What each symbol does to the states:
Z63: *>Z754, !>Z702, §>Z434
Z539: *>Z213, !>Z843, §>Z174
Z549: *>Z886, !>Z360, §>Z68
Z391: *>Z599, !>Z874, §>Z516
Z133: *>Z548, !>Z791, §>Z621
Z315: *>Z719, !>Z549, §>Z409
Z793: *>Z445, !>Z391, §>Z105
Z68: *>Z429, !>Z445, §>Z230
Z275: *>Z749, !>Z730, §>Z63
Z565: *>Z466, !>Z279, §>Z420
Z22: *>Z552, !>Z14, §>Z988
Z150: *>Z434, !>Z325, §>Z730
Z646: *>Z63, !>Z89, §>Z150
Z600: *>Z105, !>Z576, §>Z921
Z863: *>Z791, !>Z700, §>Z827
Z195: *>Z455, !>Z668, §>Z417
Z862: *>Z699, !>Z420, §>Z640
Z420: *>Z846, !>Z548, §>Z98
Z542: *>Z514, !>Z760, §>Z224
Z537: *>Z843, !>Z552, §>Z72
Z638: *>Z700, !>Z990, §>Z103
Z640: *>Z528, !>Z98, §>Z466
Z920: *>Z675, !>Z270, §>Z311
Z488: *>Z730, !>Z528, §>Z89
Z459: *>Z261, !>Z259, §>Z668
Z98: *>Z493, !>Z55, §>Z539
Z699: *>Z325, !>Z846, §>Z528
Z827: *>Z410, !>Z281, §>Z22
Z434: *>Z646, !>Z496, §>Z500
Z820: *>Z640, !>Z213, §>Z565
Z480: *>Z864, !>Z663, §>Z783
Z801: *>Z459, !>Z45, §>Z508
Z496: *>Z89, !>Z466, §>Z699
Z899: *>Z263, !>Z306, §>Z744
Z944: *>Z270, !>Z783, §>Z776
Z589: *>Z303, !>Z798, §>Z990
Z163: *>Z195, !>Z508, §>Z306
Z783: *>Z338, !>Z107, §>Z912
Z937: *>Z589, !>Z224, §>Z834
Z364: *>Z663, !>Z553, §>Z773
Z576: *>Z516, !>Z920, §>Z424
Z921: *>Z239, !>Z424, §>Z391
Z279: *>Z539, !>Z537, §>Z548
Z604: *>Z920, !>Z944, §>Z591
Z103: *>Z281, !>Z613, §>Z303
Z798: *>Z542, !>Z409, §>Z388
Z791: *>Z72, !>Z988, §>Z410
Z287: *>Z652, !>Z171, §>Z549
Z286: *>Z424, !>Z591, §>Z716
Z553: *>Z899, !>Z261, §>Z455
Z410: *>Z863, !>Z638, §>Z552
Z425: *>Z111, !>Z263, §>Z364
Z388: *>Z224, !>Z652, §>Z719
Z212: *>Z576, !>Z604, §>Z286
Z230: *>Z765, !>Z464, §>Z814
Z599: *>Z921, !>Z286, §>Z102
Z675: *>Z716, !>Z774, §>Z604
Z773: *>Z107, !>Z455, §>Z707
Z846: *>Z565, !>Z174, §>Z493
Z311: *>Z604, !>Z983, §>Z324
Z652: *>Z437, !>Z230, §>Z886
Z492: *>Z537, !>Z22, §>Z791
Z663: *>Z425, !>Z899, §>Z107
Z417: *>Z163, !>Z984, §>Z261
Z843: *>Z621, !>Z827, §>Z492
Z102: *>Z391, !>Z716, §>Z576
Z591: *>Z311, !>Z776, §>Z400
Z429: *>Z549, !>Z887, §>Z765
Z360: *>Z814, !>Z239, §>Z445
Z983: *>Z944, !>Z378, §>Z904
Z886: *>Z287, !>Z814, §>Z429
Z500: *>Z150, !>Z699, §>Z488
Z270: *>Z774, !>Z338, §>Z983
Z700: *>Z988, !>Z937, §>Z281
Z990: *>Z937, !>Z388, §>Z613
Z514: *>Z613, !>Z315, §>Z798
Z213: *>Z98, !>Z621, §>Z279
Z437: *>Z409, !>Z765, §>Z287
Z765: *>Z68, !>Z793, §>Z171
Z702: *>Z488, !>Z640, §>Z496
Z552: *>Z827, !>Z103, §>Z840
Z730: *>Z500, !>Z862, §>Z702
Z445: *>Z887, !>Z599, §>Z464
Z105: *>Z464, !>Z516, §>Z239
Z904: *>Z776, !>Z111, §>Z480
Z324: *>Z591, !>Z904, §>Z774
Z72: *>Z492, !>Z840, §>Z863
Z338: *>Z480, !>Z364, §>Z378
Z528: *>Z862, !>Z493, §>Z820
Z224: *>Z798, !>Z437, §>Z632
Z716: *>Z874, !>Z400, §>Z920
Z774: *>Z400, !>Z480, §>Z944
Z455: *>Z744, !>Z801, §>Z163
Z45: *>Z259, !>Z150, §>Z275
Z239: *>Z600, !>Z212, §>Z599
Z263: *>Z707, !>Z417, §>Z553
Z406: *>Z629, !>Z646, §>Z45
Z171: *>Z230, !>Z105, §>Z360
Z508: *>Z668, !>Z275, §>Z629
Z89: *>Z702, !>Z820, §>Z325
Z424: *>Z212, !>Z311, §>Z874
Z840: *>Z22, !>Z303, §>Z700
Z632: *>Z388, !>Z287, §>Z315
Z259: *>Z406, !>Z434, §>Z749
Z548: *>Z174, !>Z72, §>Z55
Z988: *>Z840, !>Z589, §>Z638
Z707: *>Z438, !>Z163, §>Z899
Z111: *>Z912, !>Z707, §>Z663
Z719: *>Z632, !>Z886, §>Z760
Z754: *>Z275, !>Z488, §>Z646
Z14: *>Z103, !>Z514, §>Z589
Z107: *>Z364, !>Z744, §>Z438
Z281: *>Z638, !>Z834, §>Z14
Z400: *>Z324, !>Z864, §>Z270
Z306: *>Z417, !>Z629, §>Z459
Z303: *>Z14, !>Z542, §>Z937
Z55: *>Z133, !>Z863, §>Z843
Z814: *>Z171, !>Z600, §>Z887
Z668: *>Z801, !>Z749, §>Z984
Z874: *>Z286, !>Z324, §>Z675
Z466: *>Z820, !>Z539, §>Z846
Z621: *>Z55, !>Z410, §>Z537
Z378: *>Z783, !>Z773, §>Z111
Z613: *>Z834, !>Z719, §>Z542
Z984: *>Z508, !>Z754, §>Z406
Z438: *>Z773, !>Z195, §>Z263
Z834: *>Z990, !>Z632, §>Z514
Z760: *>Z315, !>Z429, §>Z437
Z516: *>Z102, !>Z675, §>Z212
Z776: *>Z983, !>Z912, §>Z864
Z864: *>Z904, !>Z425, §>Z338
Z912: *>Z378, !>Z438, §>Z425
Z409: *>Z760, !>Z68, §>Z652
Z744: *>Z553, !>Z459, §>Z195
Z749: *>Z45, !>Z500, §>Z754
Z325: *>Z496, !>Z565, §>Z862
Z629: *>Z984, !>Z63, §>Z259
Z493: *>Z420, !>Z133, §>Z213
Z261: *>Z306, !>Z406, §>Z801
Z887: *>Z360, !>Z921, §>Z793
Z464: *>Z793, !>Z102, §>Z600
Z174: *>Z279, !>Z492, §>Z133

The rows follow the links: the fewer symbols apart two states are, the more alike their rows tend to be.

Row, then state:
[-2,-19,-14,25,-24,-12,17,-36,50,3,21,0,-26,13,4,-30,17,7,3,-4,-1,-12,7,-29,7,0,-30,-11,11,18,11,3,14,1,2,-10,-12,-6,-3,-11,4,29,-13,-23,-3,16,-15,-17,0,-11,-50,21,-9,6,-6,-15,-5,-10,6,0,-7] | Z89
[2,-17,-17,27,-23,-10,19,-33,47,4,20,-2,-29,19,0,-34,17,8,3,-2,-3,-17,6,-26,3,-1,-33,-9,13,18,14,2,17,0,1,-7,-12,-8,-3,-12,3,30,-12,-20,-3,15,-11,-17,-4,-10,-48,20,-8,4,-7,-14,-4,-17,5,-1,-5] | Z730
[-17,-22,-1,14,-26,-20,7,-43,57,-4,21,5,-9,-11,18,-11,12,4,6,-13,9,5,11,-35,22,4,-12,-18,8,18,1,3,-1,5,8,-15,-10,3,-4,-6,7,18,-10,-23,-5,13,-26,-12,12,-15,-43,22,-10,15,-7,-14,-4,14,9,2,-12] | Z493
[28,18,-13,5,20,21,7,35,-43,11,-12,-8,-14,36,-29,-16,-1,2,-7,19,-18,-25,-10,30,-31,-7,-13,18,0,-11,10,-4,18,-6,-10,15,4,-13,4,-4,-9,3,4,16,5,-6,29,3,-22,12,19,-15,7,-19,3,10,3,-39,-9,-1,14] | Z864
[23,0,-24,27,-5,8,22,-1,5,12,8,-9,-35,43,-21,-39,14,8,-4,14,-17,-33,-2,1,-22,-7,-37,7,10,7,20,-1,27,-5,-7,7,-7,-16,1,-13,-5,26,-7,-5,1,9,13,-12,-19,2,-25,4,-1,-12,-3,-4,-2,-44,-3,-1,6] | Z306
[-13,9,22,-30,15,2,-22,19,-28,-9,-15,6,37,-33,11,40,-17,-9,1,-7,11,27,-3,14,10,4,39,2,-12,-13,-18,0,-24,2,4,1,10,14,1,14,1,-31,11,14,1,-13,-1,16,13,4,41,-14,6,5,6,9,3,32,-2,1,-1] | Z549
[-27,-7,23,-24,-3,-13,-18,-10,10,-13,-3,9,32,-44,25,37,-10,-7,4,-17,18,34,5,-10,27,7,33,-10,-8,-2,-19,2,-27,5,8,-9,4,17,-2,12,6,-22,5,-1,-2,-5,-20,8,22,-6,13,1,-1,15,2,0,0,47,5,3,-10] | Z834
[-19,4,24,-29,9,-4,-22,8,-14,-11,-11,7,36,-40,17,40,-15,-8,2,-11,15,31,1,4,17,5,38,-4,-11,-10,-20,0,-27,4,5,-3,8,15,-1,14,3,-29,9,8,0,-11,-9,13,17,1,32,-8,3,10,4,6,2,41,1,1,-5] | Z760
[11,22,9,-20,26,18,-12,42,-56,1,-21,-2,19,0,-12,21,-14,-6,-5,9,-3,4,-10,33,-16,-2,21,14,-9,-18,-7,-2,-7,-3,-5,12,10,1,3,8,-6,-24,12,24,4,-15,21,15,-7,14,48,-22,10,-10,7,16,5,-2,-8,-1,10] | Z102
[-28,-12,19,-17,-10,-18,-14,-23,26,-12,3,10,25,-42,28,29,-6,-5,6,-19,19,31,8,-20,30,7,26,-15,-4,4,-15,2,-25,6,9,-13,1,17,-3,9,7,-14,2,-8,-3,0,-25,4,23,-10,-1,7,-3,19,0,-5,0,46,6,2,-13] | Z281
[-1,-18,-15,26,-24,-12,17,-36,49,3,20,-1,-28,14,3,-31,16,8,4,-3,-2,-14,7,-28,6,0,-31,-10,11,18,14,3,14,1,1,-9,-12,-8,-2,-11,3,29,-13,-21,-3,15,-14,-17,0,-11,-49,20,-9,6,-7,-15,-5,-13,6,0,-6] | Z702
[11,-10,-22,30,-16,-2,21,-21,30,8,17,-6,-35,31,-10,-40,17,9,0,6,-10,-26,3,-15,-9,-4,-38,-2,11,14,17,1,23,-2,-2,-1,-11,-13,0,-14,-1,31,-13,-15,-1,14,-1,-16,-11,-5,-42,14,-6,-3,-5,-10,-4,-32,2,-1,0] | Z749
[22,0,-24,28,-5,7,21,-1,7,11,8,-9,-36,42,-21,-40,14,8,-3,13,-17,-33,-2,0,-21,-6,-38,6,10,7,20,-1,27,-4,-7,5,-7,-16,0,-13,-4,27,-8,-5,1,9,12,-13,-18,1,-28,6,-2,-11,-3,-4,-2,-43,-2,-2,6] | Z261
[4,-15,-18,28,-21,-9,19,-31,42,5,19,-3,-32,22,-2,-35,18,8,2,1,-6,-19,6,-23,0,-2,-36,-7,13,17,15,2,19,-1,1,-6,-11,-9,-2,-13,2,31,-13,-19,-3,15,-9,-17,-5,-8,-48,19,-7,2,-7,-13,-5,-22,5,0,-4] | Z150
[10,-12,-21,30,-17,-4,22,-22,32,7,16,-5,-34,30,-8,-38,18,9,1,5,-9,-26,3,-17,-7,-3,-39,-3,12,14,18,1,23,-1,-2,-3,-10,-13,-1,-14,0,32,-12,-15,-1,14,-2,-17,-10,-6,-43,15,-7,-2,-6,-11,-5,-31,2,-1,0] | Z275
[-27,-8,23,-21,-5,-14,-17,-14,15,-12,0,10,30,-44,26,34,-9,-6,5,-17,19,33,6,-13,28,7,32,-12,-6,0,-18,2,-27,5,9,-11,4,17,-3,11,6,-19,4,-2,-2,-4,-21,7,22,-7,10,3,-2,17,1,-1,0,47,5,2,-11] | Z937
[25,5,-24,25,1,12,19,7,-4,12,5,-9,-33,44,-24,-37,11,6,-4,16,-18,-33,-4,8,-26,-7,-35,10,8,3,18,-1,28,-6,-8,8,-5,-17,1,-12,-5,23,-7,-1,2,6,18,-10,-21,4,-18,1,0,-15,-3,0,-1,-45,-4,-2,9] | Z455
[24,22,-9,-2,23,22,1,40,-52,8,-16,-7,-4,27,-25,-6,-6,-1,-6,17,-15,-18,-11,34,-29,-7,-3,19,-4,-14,5,-4,12,-6,-9,16,6,-10,5,-1,-8,-6,7,20,4,-10,29,7,-19,14,30,-19,8,-18,5,13,3,-31,-9,-1,14] | Z774
[-21,1,24,-29,7,-6,-21,4,-9,-11,-10,8,36,-41,20,40,-14,-8,3,-12,16,33,1,2,20,6,38,-5,-11,-8,-20,0,-27,3,6,-5,8,17,0,14,3,-29,8,7,-1,-9,-10,12,18,-1,29,-7,2,10,4,5,3,43,1,1,-5] | Z719
[26,6,-23,24,3,14,19,11,-10,12,2,-10,-33,45,-25,-36,10,7,-5,16,-18,-34,-5,10,-26,-7,-33,11,8,2,18,-3,26,-5,-8,9,-4,-17,2,-11,-6,21,-5,1,2,5,20,-8,-22,6,-14,-1,0,-15,-2,1,-1,-46,-4,-1,10] | Z553
[17,-5,-24,30,-11,3,22,-12,19,11,12,-7,-37,37,-15,-41,16,9,-1,10,-14,-31,0,-8,-15,-5,-39,2,12,10,19,0,26,-3,-4,2,-8,-15,0,-14,-2,30,-10,-11,-1,12,5,-15,-16,-2,-35,10,-4,-8,-5,-7,-3,-39,0,-2,4] | Z984
[-23,-2,24,-26,3,-9,-20,-1,-2,-12,-7,9,35,-43,22,40,-12,-8,3,-15,17,33,3,-3,23,6,37,-8,-10,-5,-19,1,-28,4,7,-7,6,17,-1,13,5,-26,7,4,-1,-8,-14,11,20,-2,24,-4,1,13,3,3,2,45,3,2,-8] | Z224
[28,8,-23,22,5,14,17,14,-14,12,0,-10,-31,45,-27,-34,8,7,-5,18,-19,-33,-7,13,-28,-8,-32,12,7,0,18,-3,27,-6,-8,11,-2,-17,2,-11,-6,20,-4,3,3,3,21,-7,-22,7,-10,-3,1,-16,-1,1,-1,-46,-5,-3,11] | Z263
[-27,-19,12,-3,-20,-21,-5,-37,46,-11,14,8,11,-33,27,13,3,-1,7,-19,16,23,11,-31,31,7,10,-18,1,12,-9,4,-15,7,10,-16,-4,12,-4,3,9,0,-5,-17,-5,7,-30,-4,21,-14,-23,16,-7,19,-4,-11,-3,37,9,1,-15] | Z72
[-13,-22,-6,18,-27,-19,11,-43,57,-2,21,3,-16,-3,14,-17,14,4,6,-11,5,-1,10,-35,17,3,-19,-16,10,18,6,3,4,3,5,-14,-10,1,-3,-7,7,22,-11,-23,-5,15,-23,-14,9,-14,-47,23,-10,12,-7,-15,-5,5,8,0,-10] | Z466
[-19,-22,0,11,-26,-21,5,-44,57,-5,20,6,-6,-15,21,-7,11,3,6,-14,10,8,12,-35,24,4,-9,-18,7,17,1,3,-3,4,8,-15,-9,5,-4,-4,7,16,-10,-22,-4,12,-26,-11,14,-15,-41,22,-9,15,-5,-15,-4,18,9,1,-13] | Z213
[-14,-23,-5,17,-27,-18,9,-43,56,-2,20,4,-14,-6,16,-16,14,5,6,-11,6,0,10,-35,19,3,-17,-17,9,18,5,3,3,3,5,-14,-10,1,-4,-7,7,21,-11,-23,-4,15,-24,-14,9,-14,-46,23,-10,13,-7,-15,-5,8,8,0,-12] | Z565
[-13,8,23,-30,14,0,-21,17,-26,-9,-16,6,35,-35,12,40,-16,-9,1,-7,11,28,-2,12,12,4,39,1,-12,-12,-19,0,-25,2,4,1,10,14,1,14,1,-31,11,13,1,-13,-2,15,13,3,40,-12,5,5,6,9,4,35,-1,1,-2] | Z886
[-26,-21,10,-1,-22,-22,-4,-38,49,-9,15,8,8,-30,26,10,4,-1,7,-19,16,21,11,-33,31,7,6,-19,2,13,-6,4,-13,6,10,-16,-6,11,-4,2,8,4,-6,-19,-5,8,-29,-6,19,-14,-26,18,-8,19,-4,-12,-3,34,9,1,-14] | Z537

Each walk starts at a row. The symbols on each line, taken left to right, move it on to the next state.
Answer with the state's row; about right is enough.
---
[-9,-21,-9,21,-26,-17,14,-41,55,-1,21,1,-20,3,11,-23,15,6,4,-8,2,-5,9,-33,14,2,-23,-15,10,19,9,3,8,2,4,-12,-12,-2,-3,-9,5,25,-12,-23,-4,15,-20,-15,5,-14,-48,22,-9,9,-7,-15,-5,0,8,0,-9]
§ * * * ! !
[-23,-22,4,6,-24,-22,2,-42,54,-7,17,7,1,-22,24,0,8,2,7,-17,12,14,11,-35,28,5,-3,-19,4,16,-3,4,-9,5,9,-16,-8,7,-4,-2,8,11,-8,-21,-5,11,-29,-9,17,-15,-35,20,-9,18,-6,-13,-4,26,9,1,-14]
* ! § ! § §
[-29,-12,21,-18,-9,-17,-15,-21,23,-13,3,9,27,-43,28,30,-6,-6,6,-19,18,32,9,-19,29,7,27,-14,-5,4,-16,3,-24,7,10,-13,1,17,-4,10,7,-15,2,-7,-4,-1,-24,4,23,-8,1,7,-4,18,0,-4,-1,46,7,2,-12]
---
[22,22,-4,-8,25,22,-3,42,-55,7,-18,-6,2,21,-23,2,-9,-2,-7,16,-12,-12,-11,35,-26,-6,4,18,-5,-16,2,-4,7,-4,-9,16,8,-7,4,2,-8,-11,9,21,5,-11,28,10,-16,15,36,-20,10,-17,6,14,4,-24,-10,-2,13]
! * § ! § *
[29,15,-18,13,13,19,12,28,-32,12,-7,-10,-22,40,-28,-25,3,3,-6,19,-19,-30,-10,23,-32,-8,-22,16,3,-6,14,-3,23,-6,-10,14,0,-15,3,-7,-8,10,1,12,4,-2,27,-1,-22,11,6,-11,5,-19,1,7,1,-44,-8,-2,13]
! § § § ! ! ! !
[-7,-20,-11,23,-25,-15,14,-39,53,0,22,1,-22,7,8,-25,15,7,4,-6,2,-9,9,-32,12,1,-26,-13,11,19,10,3,10,2,4,-11,-11,-4,-4,-10,5,26,-13,-23,-4,16,-19,-16,4,-12,-49,21,-10,8,-8,-16,-5,-5,7,0,-9]
---
[0,17,15,-27,23,11,-18,34,-48,-4,-21,2,29,-17,-2,32,-16,-7,-3,2,4,16,-8,27,-5,1,32,9,-12,-17,-14,-3,-16,0,-1,9,12,8,2,12,-3,-30,13,21,3,-16,12,17,2,10,49,-19,9,-4,8,14,5,15,-4,0,6]
§ ! ! § §
[23,23,-4,-6,25,22,-2,42,-54,8,-17,-7,-1,22,-23,0,-8,-1,-7,17,-13,-14,-12,35,-28,-6,3,18,-4,-15,3,-4,8,-5,-8,16,8,-8,4,1,-8,-10,8,21,5,-11,28,10,-17,15,35,-21,9,-18,5,14,4,-25,-9,-1,14]
! * * ! §
[29,15,-18,12,14,19,11,28,-34,12,-8,-9,-21,40,-28,-24,2,3,-7,19,-18,-29,-10,24,-31,-7,-21,17,2,-8,13,-3,21,-6,-10,14,2,-16,3,-6,-8,9,0,11,4,-2,26,0,-23,11,9,-11,5,-19,2,6,2,-44,-8,-2,13]
---
[-9,12,21,-30,17,4,-20,24,-34,-7,-17,5,35,-29,7,38,-17,-8,-1,-3,9,24,-5,18,6,3,38,4,-12,-15,-17,-1,-22,1,2,3,10,12,1,14,-1,-31,12,17,2,-15,4,17,9,7,45,-16,7,2,7,12,4,29,-3,1,1]
! § ! ! § *
[20,23,-2,-10,26,21,-4,43,-56,7,-18,-6,5,17,-22,5,-10,-2,-6,14,-11,-9,-12,35,-25,-5,7,18,-6,-17,0,-3,4,-5,-8,16,9,-6,4,4,-8,-13,9,22,5,-12,28,11,-14,15,39,-21,10,-16,7,15,5,-20,-9,0,12]
* * § * * *
[17,22,1,-14,26,20,-7,44,-57,4,-20,-5,9,11,-19,11,-12,-3,-6,13,-8,-5,-11,35,-23,-4,12,17,-8,-19,-2,-3,1,-4,-7,15,9,-4,4,5,-7,-17,10,23,4,-13,26,12,-12,14,43,-22,10,-15,6,15,4,-14,-9,-2,12]
---
[21,23,-3,-9,25,22,-3,43,-55,6,-19,-6,3,18,-22,3,-9,-2,-6,15,-12,-11,-12,36,-26,-5,6,18,-6,-16,1,-4,6,-5,-8,16,8,-6,4,3,-8,-12,9,22,5,-12,28,10,-16,15,38,-21,10,-16,6,14,5,-22,-9,-1,13]
§ * ! § * § ! §
[28,13,-20,16,11,18,15,22,-26,13,-4,-10,-26,43,-28,-30,6,5,-5,19,-19,-32,-8,20,-31,-8,-26,14,5,-4,15,-3,25,-6,-10,13,0,-17,3,-9,-8,14,-1,8,4,1,25,-3,-23,9,1,-7,4,-18,1,5,1,-45,-8,-2,12]
* § § ! § § !
[15,-7,-22,30,-13,1,23,-15,23,10,14,-6,-37,35,-13,-41,16,9,-1,8,-13,-29,1,-11,-13,-5,-39,0,12,12,19,0,25,-3,-4,0,-10,-14,0,-14,-1,30,-11,-13,0,13,3,-15,-14,-3,-38,11,-4,-6,-6,-9,-3,-37,1,-2,2]
---
[29,17,-17,11,15,20,11,30,-36,11,-8,-10,-20,39,-29,-22,1,4,-7,19,-19,-28,-10,26,-32,-8,-19,17,3,-8,13,-3,22,-6,-11,14,1,-15,4,-6,-8,8,1,13,4,-3,27,0,-23,11,11,-12,6,-19,2,8,2,-42,-8,-2,14]
* § § § §
[28,11,-21,18,8,16,16,19,-21,12,-2,-10,-28,43,-27,-31,7,5,-6,19,-19,-32,-8,17,-29,-8,-28,13,5,-2,16,-2,26,-6,-10,12,-2,-16,3,-10,-7,16,-2,6,3,2,24,-5,-23,8,-3,-6,3,-17,0,4,0,-46,-6,-2,12]
* * ! ! * !
[16,-6,-23,30,-12,2,22,-13,22,9,13,-6,-36,36,-14,-41,16,8,-1,9,-13,-29,1,-10,-14,-5,-39,1,12,12,19,0,26,-3,-5,1,-9,-15,0,-14,-1,30,-11,-11,-1,12,4,-15,-14,-3,-36,11,-5,-6,-6,-8,-3,-37,0,-2,2]
---
[18,-4,-24,29,-10,3,22,-10,17,10,12,-7,-37,39,-16,-41,16,8,-2,11,-14,-31,0,-6,-16,-6,-39,3,11,10,19,0,27,-3,-5,2,-9,-15,0,-13,-3,29,-10,-10,0,11,7,-14,-16,-1,-34,9,-4,-9,-5,-7,-3,-39,0,-1,4]
! ! ! § * * * !
[-15,-22,-3,15,-26,-20,9,-44,57,-4,21,3,-13,-7,17,-15,13,5,6,-12,7,2,11,-35,20,3,-16,-17,8,18,4,4,2,3,6,-14,-10,2,-4,-7,7,20,-11,-24,-5,14,-25,-14,10,-15,-45,22,-10,13,-7,-16,-5,10,8,0,-12]
§ * § ! § * ! * *
[-27,-19,13,-4,-19,-21,-6,-35,45,-10,12,9,13,-34,28,15,3,-1,7,-18,17,23,11,-31,32,8,11,-19,1,11,-9,3,-16,6,10,-16,-5,12,-4,4,8,-1,-5,-16,-4,7,-29,-4,21,-13,-21,16,-8,19,-3,-11,-3,38,9,2,-14]
---
[-28,-9,22,-21,-6,-15,-17,-16,18,-13,0,9,30,-44,27,34,-8,-6,6,-17,19,33,7,-15,29,8,31,-14,-7,0,-17,2,-26,5,10,-11,3,18,-2,10,7,-18,4,-5,-3,-3,-22,7,22,-8,8,4,-2,17,0,-2,0,47,6,2,-11]
§ * * * § § § *
[-26,-6,24,-24,-2,-12,-19,-9,8,-12,-4,9,32,-44,24,37,-11,-7,4,-17,18,34,5,-9,26,7,35,-10,-9,-2,-19,2,-27,6,8,-9,4,18,-2,12,6,-22,6,0,-2,-6,-18,9,21,-5,16,0,0,15,2,1,1,46,5,2,-9]
* § § § § * *
[-23,0,24,-27,4,-8,-21,0,-5,-12,-7,8,35,-43,21,40,-13,-8,3,-13,17,34,2,-1,21,6,38,-7,-10,-6,-20,1,-28,4,7,-6,7,17,-1,13,4,-27,8,5,-1,-9,-13,12,19,-2,26,-5,2,12,3,3,3,44,3,2,-6]
